Below is a small trained network, with its code and all its weights. Each question gives an input and a target symbol and asks what happens when units are switched off, that is, made to give their printed mean instead of their output.

import numpy as np


def w(rows, s, z=0):
    codes = np.array(rows[::2]) - 128.0
    scale = np.full(codes.shape[1], s)
    scale[-1] = z or s
    return codes * scale


def f(y):
    return y / 2 * (1 + np.tanh(0.7978845608 * (y + 0.044715 * y**3)))


def softmax(a):
    e = np.exp(a - a.max(-1, keepdims=True))
    return e / e.sum(-1, keepdims=True)


def log_softmax(a):
    a = a - a.max(-1, keepdims=True)
    return a - np.log(np.exp(a).sum(-1, keepdims=True))


def net(x, mask):
    ids = ['ΓΦαβζηλξπσω'.index(c) for c in x.split()]
    T = len(ids)
    res = E[ids] + P[:T]
    u = 0
    for l in range(2):
        q, k, v = (res @ M[l].T for M in (Q, K, V))
        z = softmax(np.where(np.tri(T) > 0, q @ k.T / 4**0.5, -1e9)) @ v
        res = res + np.where(mask[u], z, O[l][:, -1]) @ O[l][:, :-1]
        u += 1
        y = f(res @ A[l][:, :-1].T + A[l][:, -1])
        res = res + np.where(mask[u : u + 12], y, B[l][:, -1]) @ B[l][:, :-1]
        u += 12
    return log_softmax(res[-1] @ U[:, :-1].T + U[:, -1])


Q, K, V, O, A, B = {}, {}, {}, {}, {}, {}
E = w([
[176,142,158,117,198,134,79,147],'Γ',
[105,169,157,90,157,126,22,156],'Φ',
[120,145,152,26,129,193,104,161],'α',
[125,174,116,80,139,28,90,174],'β',
[161,136,115,131,169,109,180,189],'ζ',
[103,184,201,78,137,133,122,181],'η',
[163,103,41,107,194,153,123,167],'λ',
[214,255,113,120,92,115,107,120],'ξ',
[127,142,67,83,149,225,201,144],'π',
[101,178,147,70,185,148,188,164],'σ',
[151,111,39,77,130,169,44,107],'ω',
],0.0096)
P = w([
[166,146,72,161,153,199,142,115],'0',
[84,99,99,118,194,178,103,165],'1',
[90,86,112,100,201,175,102,203],'2',
[52,84,113,132,201,183,78,184],'3',
[52,89,110,126,201,179,79,182],'4',
[36,75,107,150,213,180,61,179],'5',
[2,73,101,169,220,164,50,195],'6',
],0.0041)
Q[0] = w([
[107,64,178,169,47,129,188,28],'L0H1',
[161,178,167,69,187,164,125,220],'L0H1',
[144,249,49,105,172,108,79,182],'L0H1',
[99,65,178,253,75,146,170,39],'L0H1',
],0.049)
K[0] = w([
[93,133,122,154,164,155,96,169],'L0H1',
[190,183,103,110,43,95,186,131],'L0H1',
[214,131,191,128,118,184,176,35],'L0H1',
[39,91,93,73,252,132,89,196],'L0H1',
],0.044)
V[0] = w([
[172,111,156,122,145,131,138,102],'L0H1',
[255,204,182,155,41,137,151,7],'L0H1',
[157,122,151,98,144,120,123,134],'L0H1',
[163,163,136,174,63,143,146,97],'L0H1',
],0.0033)
O[0] = w([
[137,142,130,119,133,131,121,133,102],'L0H1',
[155,4,166,51,92,99,97,224,3],'L0H1',
[94,138,121,164,131,131,126,120,199],'L0H1',
[149,45,152,60,114,102,116,172,13],'L0H1',
],0.0041,0.00052)
A[0] = w([
[96,15,177,178,78,71,178,87,71],'L0N1',
[116,50,172,139,68,40,138,109,102],'L0N2',
[75,52,163,192,81,99,163,58,58],'L0N3',
[30,44,159,194,75,124,122,95,67],'L0N4',
[139,4,197,169,105,67,143,77,34],'L0N5',
[84,26,172,188,60,84,171,127,2],'L0N6',
[71,51,181,232,144,86,136,75,30],'L0N7',
[109,18,186,191,45,83,170,119,44],'L0N8',
[118,62,178,191,52,89,166,64,53],'L0N9',
[129,43,200,123,86,57,170,84,31],'L0N10',
[110,53,176,157,92,91,166,41,38],'L0N11',
[119,84,142,166,120,27,201,103,53],'L0N12',
],0.026,0.0067)
B[0] = w([
[128,144,132,80,106,108,108,82,116],'L0N1',
[96,171,70,91,103,100,145,140,84],'L0N2',
[81,135,168,170,124,118,126,110,121],'L0N3',
[27,54,94,136,114,119,94,212,2],'L0N4',
[96,153,136,59,203,120,194,17,115],'L0N5',
[130,106,101,15,88,100,115,71,114],'L0N6',
[59,127,182,254,165,91,110,93,67],'L0N7',
[95,157,92,62,104,85,127,38,120],'L0N8',
[184,146,158,213,89,141,107,177,127],'L0N9',
[200,136,126,119,118,167,128,13,114],'L0N10',
[139,185,127,49,160,108,133,62,125],'L0N11',
[152,163,124,62,168,145,101,159,78],'L0N12',
],0.019,0.00049)
Q[1] = w([
[156,60,202,173,31,99,165,7],'L1H1',
[123,110,151,151,95,123,141,84],'L1H1',
[123,114,157,140,100,107,140,89],'L1H1',
[154,142,152,115,98,118,124,107],'L1H1',
],0.11)
K[1] = w([
[3,24,147,121,205,128,116,167],'L1H1',
[88,72,113,109,188,119,97,122],'L1H1',
[91,78,126,150,138,111,116,142],'L1H1',
[96,60,100,62,146,110,160,162],'L1H1',
],0.062)
V[1] = w([
[103,143,124,126,48,28,72,120],'L1H1',
[160,64,5,145,125,136,83,108],'L1H1',
[88,118,94,75,10,182,187,136],'L1H1',
[158,137,98,176,150,58,228,147],'L1H1',
],0.016)
O[1] = w([
[154,145,135,8,214,108,141,46,2],'L1H1',
[179,133,190,166,255,255,129,106,136],'L1H1',
[4,205,110,136,123,164,43,60,158],'L1H1',
[109,3,189,165,109,120,163,83,59],'L1H1',
],0.0095,0.0085)
A[1] = w([
[111,58,149,177,141,154,149,84,75],'L1N1',
[97,103,208,33,168,103,156,131,102],'L1N2',
[83,68,138,130,135,15,172,73,40],'L1N3',
[194,60,81,62,110,120,66,18,2],'L1N4',
[73,105,149,174,101,116,124,107,76],'L1N5',
[103,111,114,86,105,54,150,132,116],'L1N6',
[93,36,90,30,164,142,187,89,72],'L1N7',
[90,104,142,89,223,74,205,82,91],'L1N8',
[203,178,110,75,118,112,163,106,63],'L1N9',
[90,95,49,71,129,181,245,21,107],'L1N10',
[96,62,159,150,95,107,152,95,160],'L1N11',
[154,87,193,105,175,49,6,91,93],'L1N12',
],0.016,0.0076)
B[1] = w([
[99,156,200,111,88,98,110,87,204],'L1N1',
[109,134,182,154,52,155,127,64,182],'L1N2',
[140,133,134,113,55,196,71,122,139],'L1N3',
[93,192,186,161,43,119,179,172,147],'L1N4',
[152,72,67,81,133,168,174,72,253],'L1N5',
[141,107,140,207,199,91,150,69,198],'L1N6',
[114,121,11,110,157,173,135,119,181],'L1N7',
[86,131,169,131,169,78,253,225,172],'L1N8',
[148,157,126,89,98,132,169,66,178],'L1N9',
[169,134,212,154,186,120,53,135,150],'L1N10',
[92,172,125,73,208,115,119,209,227],'L1N11',
[115,104,118,99,193,108,54,134,150],'L1N12',
],0.019,0.0062)
U = w([
[129,106,141,116,130,106,78,117,165],'Γ',
[72,152,179,70,167,66,90,119,75],'Φ',
[74,99,110,146,79,181,131,58,90],'α',
[101,159,120,204,155,43,139,75,192],'β',
[210,68,159,150,60,122,160,235,254],'ζ',
[105,133,222,178,74,134,111,110,163],'η',
[101,106,29,94,168,106,157,163,36],'λ',
[196,215,128,81,91,89,163,75,201],'ξ',
[154,192,142,161,223,196,120,115,9],'π',
[71,175,152,158,107,134,224,141,4],'σ',
[37,252,63,174,54,90,78,177,202],'ω',
],0.0036,0.0029)

Each question gives the input, a string of symbols that net reads in full, and the target symbol t.
The units are the heads (4 rows each of Q, K, V and O) and the neurons (one row each of A and B). Each row of codes is followed by its name. A weight is (code - 128) times the scale printed after its matrix; where a second scale follows, it is the last column's (O, A, B and U).
mask holds one flag per unit, layer by layer, with each layer's heads first. A switched-off unit (its flag False) gives its mean, the last column of its rows in O or B, instead of its output. The means were averaged over made-up inputs and are rounded, as every weight is.
A unit's drop is (log p(t) with every unit on - log p(t) with that unit switched off) / (log p(t) with every unit on - log p(t) with every unit switched off).
The circuit of an input: a set's keep is (log p(t) with only the set's units on - log p(t) with every unit switched off) / (log p(t) with every unit on - log p(t) with every unit switched off). Starting from the 12 units with the biggest drops (on a tie, the unit counted first), units are removed one at a time, each time the one whose removal leaves the highest keep (on an exact tie, the one counted first), for as long as the keep stays at least 0.8.
units of the circuit, in order: the units of the circuit, biggest drop first
unit that matters most: the unit with the biggest drop
k most important neurons: the k neurons with the biggest drops, biggest first
k most important neurons of layer l: the k neurons of layer l with the biggest drops, biggest first
drop of u: that unit's drop, to one decimal
input ζ β σ α, target Φ: 2 most important neurons of layer 1 : (L1N11 L1N1)
input β ω ω Φ α ω α, target σ: 3 most important neurons : (L1N8 L1N2 L1N7)
input β ζ Φ α π π, target σ: units of the circuit, in order : (L1N8 L1H1)
input ω α ζ Γ, target π: units of the circuit, in order : (L1H1)
input η Γ ω Φ, target β: units of the circuit, in order : (L1H1 L1N6)
input η α α η α, target β: units of the circuit, in order : (L1H1 L1N6)
input λ α η σ ζ α ω, target η: units of the circuit, in order : (L1H1 L1N1)
input σ π β, target λ: units of the circuit, in order : (L1H1 L1N11 L1N5)
input ζ α η Γ π α Γ, target Φ: units of the circuit, in order : (L1H1 L1N11 L1N1)
input ζ ω β π, target Φ: units of the circuit, in order : (L1H1 L1N1 L1N11)
input α α ξ ζ ω Φ, target Φ: 2 most important neurons of layer 1 : (L1N12 L1N5)
input α ζ ξ η, target η: units of the circuit, in order : (L1H1 L1N2 L1N5 L0H1)
input Φ Φ α Γ, target ξ: units of the circuit, in order : (L1H1 L1N9)
input β α α Γ ξ ζ, target ζ: unit that matters most : L0H1
input Φ α η ζ ζ Φ, target ξ: units of the circuit, in order : (L1H1 L1N9 L0N4)
input α Φ Γ ζ β, target ω: 2 most important neurons : (L1N5 L1N6)
input α ω η Φ, target ω: 2 most important neurons : (L1N5 L1N6)
input π α η ζ α Φ, target α: 2 most important neurons of layer 1 : (L1N5 L1N11)
input λ ξ ω α, target α: 3 most important neurons : (L1N2 L1N7 L1N11)
input α Φ η, target ω: unit that matters most : L1H1
input π η σ, target α: units of the circuit, in order : (L1H1 L1N5)
input ξ σ Γ, target Γ: 2 most important neurons : (L1N12 L0N5)
input σ σ ζ π ζ, target λ: drop of L1N11 : 0.6
input ξ ω σ, target σ: drop of L1N2 : 0.6
input η η η, target β: drop of L1N6 : 1.0
input α η ω ω π, target ω: drop of L1N5 : 0.2
input α α α η, target ω: units of the circuit, in order : (L1H1)
